Below are the code and all the weights of a small trained network. Each question names an input and a class and asks about switching units off, where a switched-off unit gives its printed mean instead of its output.

import numpy as np


def w(rows, s, z=0):
    codes = np.array(rows[::2]) - 128.0
    scale = np.full(codes.shape[1], s)
    scale[-1] = z or s
    return codes * scale


def norm(h):
    return h / np.sqrt((h * h).mean(-1, keepdims=True) + 1e-5)


def f(y):
    return y / 2 * (1 + np.tanh(0.7978845608 * (y + 0.044715 * y**3)))


def log_softmax(a):
    a = a - a.max(-1, keepdims=True)
    return a - np.log(np.exp(a).sum(-1, keepdims=True))


def net(x, mask):
    res = np.array(x, float).reshape(1, 6) / 4 @ E
    u = 0
    for l in range(4):
        y = f(norm(res) @ A[l][:, :-1].T + A[l][:, -1])
        res = res + np.where(mask[u : u + 9], y, B[l][:, -1]) @ B[l][:, :-1]
        u += 9
    return log_softmax(norm(res)[-1] @ U[:, :-1].T + U[:, -1])


A, B = {}, {}
E = w([
[150,150,186,100,51,35,150],'x0',
[125,160,136,1,190,95,252],'x1',
[70,235,77,58,102,150,51],'x2',
[92,52,43,97,123,89,91],'x3',
[139,186,179,154,192,24,116],'x4',
[83,173,48,194,101,119,187],'x5',
],0.0046)
A[0] = w([
[163,214,129,154,145,52,64,104],'L0N1',
[100,96,142,95,26,202,155,160],'L0N2',
[98,143,141,58,169,142,127,219],'L0N3',
[109,135,91,165,229,210,136,150],'L0N4',
[163,160,142,124,1,55,163,162],'L0N5',
[80,173,187,159,97,152,56,141],'L0N6',
[112,123,149,126,115,159,20,254],'L0N7',
[115,142,191,146,147,165,171,108],'L0N8',
[105,116,137,82,7,245,147,115],'L0N9',
],0.007,0.002)
B[0] = w([
[105,117,153,146,207,144,126,193],'L0N1',
[143,156,131,186,255,98,83,221],'L0N2',
[139,106,162,112,102,189,169,205],'L0N3',
[217,151,145,85,101,56,112,233],'L0N4',
[190,137,99,104,136,151,98,220],'L0N5',
[113,149,108,127,66,205,149,201],'L0N6',
[127,125,183,112,130,118,134,254],'L0N7',
[162,144,125,191,84,142,180,156],'L0N8',
[109,128,147,131,169,145,158,247],'L0N9',
],0.0097,0.0035)
A[1] = w([
[65,62,110,87,132,77,96,175],'L1N1',
[99,192,64,137,121,160,148,85],'L1N2',
[126,168,206,126,142,38,95,112],'L1N3',
[193,122,92,128,129,157,87,252],'L1N4',
[127,209,1,195,127,86,164,124],'L1N5',
[125,77,81,102,120,89,121,75],'L1N6',
[124,148,141,34,146,138,76,90],'L1N7',
[120,116,90,100,170,98,83,106],'L1N8',
[137,74,140,190,98,140,52,123],'L1N9',
],0.0093,0.0024)
B[1] = w([
[213,152,129,179,117,238,228,190],'L1N1',
[154,67,163,135,124,104,129,168],'L1N2',
[146,148,101,146,189,184,135,192],'L1N3',
[151,234,144,79,148,38,110,253],'L1N4',
[162,77,254,102,171,191,79,237],'L1N5',
[211,112,175,95,98,150,156,146],'L1N6',
[162,78,149,196,134,109,120,240],'L1N7',
[184,137,86,123,115,168,168,166],'L1N8',
[75,199,156,244,96,100,133,242],'L1N9',
],0.007,0.0038)
A[2] = w([
[112,71,106,5,128,117,185,170],'L2N1',
[109,137,164,85,97,161,221,73],'L2N2',
[122,85,224,92,58,23,169,153],'L2N3',
[111,86,58,170,69,215,174,47],'L2N4',
[79,148,119,52,112,194,15,153],'L2N5',
[254,93,159,124,200,197,189,182],'L2N6',
[108,138,178,90,123,187,117,117],'L2N7',
[157,63,199,102,120,134,179,96],'L2N8',
[56,236,81,67,209,205,97,249],'L2N9',
],0.0057,0.0013)
B[2] = w([
[65,225,96,174,100,132,164,144],'L2N1',
[124,171,217,113,14,128,95,140],'L2N2',
[123,116,106,155,180,156,63,136],'L2N3',
[182,92,108,125,65,176,164,121],'L2N4',
[128,148,65,230,113,54,160,136],'L2N5',
[113,104,125,147,115,74,129,254],'L2N6',
[191,3,67,114,124,59,62,147],'L2N7',
[84,84,189,127,156,105,37,160],'L2N8',
[156,108,153,240,137,61,194,157],'L2N9',
],0.007,0.0093)
A[3] = w([
[99,70,60,160,148,147,181,180],'L3N1',
[129,192,192,80,168,233,147,185],'L3N2',
[30,171,144,90,97,99,127,212],'L3N3',
[165,142,124,104,134,35,139,173],'L3N4',
[226,140,139,212,109,162,186,251],'L3N5',
[94,63,220,217,55,53,123,123],'L3N6',
[61,128,176,1,163,125,232,203],'L3N7',
[229,56,204,123,110,144,109,208],'L3N8',
[154,189,156,179,84,75,163,170],'L3N9',
],0.0068,0.002)
B[3] = w([
[155,109,95,120,193,93,171,124],'L3N1',
[171,80,143,118,159,251,162,144],'L3N2',
[101,131,115,204,84,177,155,125],'L3N3',
[104,189,2,165,90,91,81,179],'L3N4',
[104,147,108,47,119,141,203,252],'L3N5',
[136,8,126,103,102,77,145,246],'L3N6',
[86,179,181,239,77,140,109,161],'L3N7',
[128,163,56,116,125,202,84,254],'L3N8',
[114,127,53,65,90,145,131,209],'L3N9',
],0.0074,0.0077)
U = w([
[80,139,166,208,37,132,144,150],'0',
[182,199,65,78,133,106,65,141],'1',
[170,41,171,115,150,164,71,141],'2',
[175,100,101,63,103,189,192,132],'3',
[89,104,103,176,252,99,185,126],'4',
[128,53,72,112,104,64,134,129],'5',
[52,130,133,87,167,158,115,2],'6',
],0.013,0.0073)

Each question gives the input, the list of numbers given to net, and the class t.
The units are the neurons (one row each of A and B). Each row of codes is followed by its name. A weight is (code - 128) times the scale printed after its matrix; where a second scale follows, it is the last column's (A, B and U).
mask holds one flag per neuron, layer by layer. A switched-off neuron (its flag False) gives its mean, the last column of its row in B, instead of its output. The means were averaged over made-up inputs and are rounded, as every weight is.
A unit's drop is (log p(t) with every unit on - log p(t) with that unit switched off) / (log p(t) with every unit on - log p(t) with every unit switched off).
The circuit of an input: a set's keep is (log p(t) with only the set's units on - log p(t) with every unit switched off) / (log p(t) with every unit on - log p(t) with every unit switched off). Starting from the 12 units with the biggest drops (on a tie, the unit counted first), units are removed one at a time, each time the one whose removal leaves the highest keep (on an exact tie, the one counted first), for as long as the keep stays at least 0.8.
circuit, biggest first: the units of the circuit, biggest drop first
k most important neurons: the k neurons with the biggest drops, biggest first
top k neurons in layer l: the k neurons of layer l with the biggest drops, biggest first
input [0,0,-1,-7,7,-4], class 3: 4 most important neurons => (L0N8, L0N2, L1N5, L0N6)
input [4,0,-1,2,-5,1], class 4: circuit, biggest first => (L0N2)
input [-5,-7,-5,7,-8,6], class 4: circuit, biggest first => (L0N2, L3N1)
input [-2,-6,3,-6,8,6], class 4: 2 most important neurons => (L0N1, L2N2)
input [2,-6,-7,7,5,-6], class 3: 2 most important neurons => (L1N1, L0N2)
input [7,-4,-2,4,-4,7], class 1: circuit, biggest first => (L0N5, L1N4)
input [-6,-5,8,-8,6,5], class 3: 3 most important neurons => (L2N8, L0N6, L2N6)
input [-5,-1,-7,-6,-1,-4], class 5: 2 most important neurons => (L0N5, L0N8)
input [2,-2,1,5,-7,-6], class 4: 2 most important neurons => (L0N2, L1N5)
input [-5,-1,-4,4,-3,0], class 1: circuit, biggest first => (L0N4, L1N4)
input [0,7,7,-3,-1,-8], class 2: top 2 neurons in layer 2 => (L2N8, L2N7)
input [-7,2,-8,1,5,4], class 5: circuit, biggest first => (L0N2, L0N4)
input [-2,4,8,-1,8,8], class 2: top 2 neurons in layer 1 => (L1N5, L1N2)
input [5,0,7,5,3,-8], class 2: 2 most important neurons => (L1N7, L0N4)
input [8,8,-2,-2,-5,-3], class 0: 3 most important neurons => (L0N4, L3N7, L2N1)
input [-3,-5,7,-5,5,-4], class 5: top 3 neurons in layer 2 => (L2N7, L2N5, L2N9)
input [-1,-6,-1,2,-1,1], class 0: circuit, biggest first => (L1N9)
input [4,6,-3,6,-1,-6], class 0: top 2 neurons in layer 1 => (L1N5, L1N9)
input [-5,3,-7,4,0,-6], class 5: 3 most important neurons => (L2N6, L1N5, L0N5)
input [3,-2,7,-5,8,6], class 4: circuit, biggest first => (L0N1)
input [-6,8,2,-8,-3,-1], class 0: circuit, biggest first => (L3N7, L0N5)
input [2,5,5,-5,-2,-7], class 2: circuit, biggest first => (L1N7, L2N8, L1N4)
input [-1,-6,7,-7,-3,8], class 2: top 2 neurons in layer 0 => (L0N3, L0N2)
